(in the rows, 128 means zero)
[128 134 116 155 135 139 141 109 151 106 129 150 129 144  94 113 128 153
 131 155 116 103 138 138 159 139] -> 1
[148 139 114 120 117 130 119 143 122 126 127 140 110 152  90 126 140 150
 146 127 122 102 144 121 133 118] -> 0
[139 140 114 113 122 126 129 129 124 137 118 139 116 137  90 131 129 157
 131 125 122 112 138 117 139 121] -> 0
[138 137 120 103 109 142 118 130 105 138 126 124 126 141 104 138 131 143
 146 115 126 119 134 125 125 127] -> 0
[133 129 127 173 161 120 133 119 174 104 133 161 119 134 128 107 137 140
 109 156 125 106 133 129 146 121] -> 1
[130 125 125 157 142 133 125 127 155 110 136 147 125 139 130 113 135 130
 126 152 125 114 134 139 136 125] -> 1
[139 129 118 132 134 116 124 138 135 129 125 136 117 131 123 128 135 135
 130 130 127 124 137 124 126 107] -> 2
[127 126 126 172 144 137 127 116 167  94 140 154 127 142 123 102 137 139
 118 162 122  99 133 141 153 134] -> 1
[141 132 120 123 127 117 121 141 129 132 124 131 117 132 118 127 134 141
 131 121 125 125 143 123 123 108] -> 2
[144 139 117 115 122 121 121 143 116 134 124 137 111 139 101 127 136 145
 136 120 126 115 136 115 124 106] -> 2
[136 145 116 126 111 124 140 129 119 121 120 151 109 144  71 131 132 158
 134 121 120 104 138 108 150 124] -> 0
[131 131 132 131 117 131 123 147 110 133 130 122 121 132 128 130 138 114
 142 117 131 130 132 125 115 124] -> 2
[133 138 117 108 121 110 142 118 126 137 112 143 113 131  84 134 118 164
 120 123 117 118 132 110 146 115] -> 2
[143 141 110 125 124 108 145 120 142 133 106 132 119 137  86 121 129 161
 127 133 113 125 143 128 143  93] -> 2
[135 130 119 117 126 132 105 152 114 138 135 131 115 135 129 131 139 128
 135 115 138 119 134 118 112 118] -> 2
[132 123 121 140 134 153 125 124 152 114 133 135 135 144 122 114 127 138
 130 151 121 113 135 146 138 133] -> 1
[130 125 132 116 125 135 117 131 116 133 133 118 131 129 134 130 128 125
 130 124 132 128 128 127 120 129] -> 2
[136 127 132 121 124 129 120 133 115 137 129 116 128 127 137 133 132 117
 137 118 132 135 131 130 109 121] -> 2
[131 129 124 160 145 127 130 124 156 108 134 143 125 132 129 109 132 134
 124 152 118 118 135 140 136 114] -> 1
[129 125 136 109 128 119 124 137 115 144 123 115 125 117 144 138 126 119
 127 113 136 145 125 124 112 112] -> 2
[138 128 122 116 124 125 119 138 128 138 124 119 126 129 129 129 129 139
 134 126 126 132 138 129 119 109] -> 2
[139 133 118 123 126 129 107 137 126 129 132 144 117 150 104 129 134 143
 136 129 125 105 134 124 135 127] -> 0
[143 143 114 122 119 129 126 138 119 130 120 142 115 150  84 127 135 151
 140 123 120 110 142 113 137 115] -> 0
[127 133 126 153 126 147 129 127 128 111 138 141 125 142 115 120 136 122
 138 133 126 114 131 134 139 143] -> 1
[143 140 111 136 127 124 135 134 130 125 125 152 104 147  81 123 138 153
 116 129 119 101 143 117 143 112] -> 0
[148 140 114 142 139 116 125 140 138 123 124 159 100 144  91 120 142 157
 124 136 122  96 144 108 138 106] -> 0
[133 128 127 117 127 124 123 129 131 133 127 120 128 124 136 133 127 133
 126 129 129 134 128 131 121 116] -> 2
[127 132 127 118 105 136 133 136 105 137 125 113 133 130 105 134 129 123
 147 117 125 133 126 133 122 131] -> 2
[140 141 116 139 133 122 131 134 132 120 128 157 108 143  93 121 137 151
 131 130 122 102 140 114 143 116] -> 0
[140 127 127 116 129 126 113 141 120 136 131 119 124 128 137 133 132 126
 132 121 131 131 129 122 109 119] -> 2
[130 131 120 157 138 131 139 115 158 110 128 144 129 139 114 112 136 134
 120 154 118 113 137 138 149 127] -> 1
[140 132 125 128 119 133 116 146 113 131 130 124 118 138 119 128 141 126
 147 119 127 125 137 115 117 117] -> 2
[142 134 123 111 129 122 119 142 119 138 127 134 109 134 116 134 136 136
 130 117 130 116 132 111 123 115] -> 2
[141 146 109 123 113 112 143 121 124 132 109 136 113 140  63 128 127 162
 136 124 111 113 143 114 148 107] -> 0
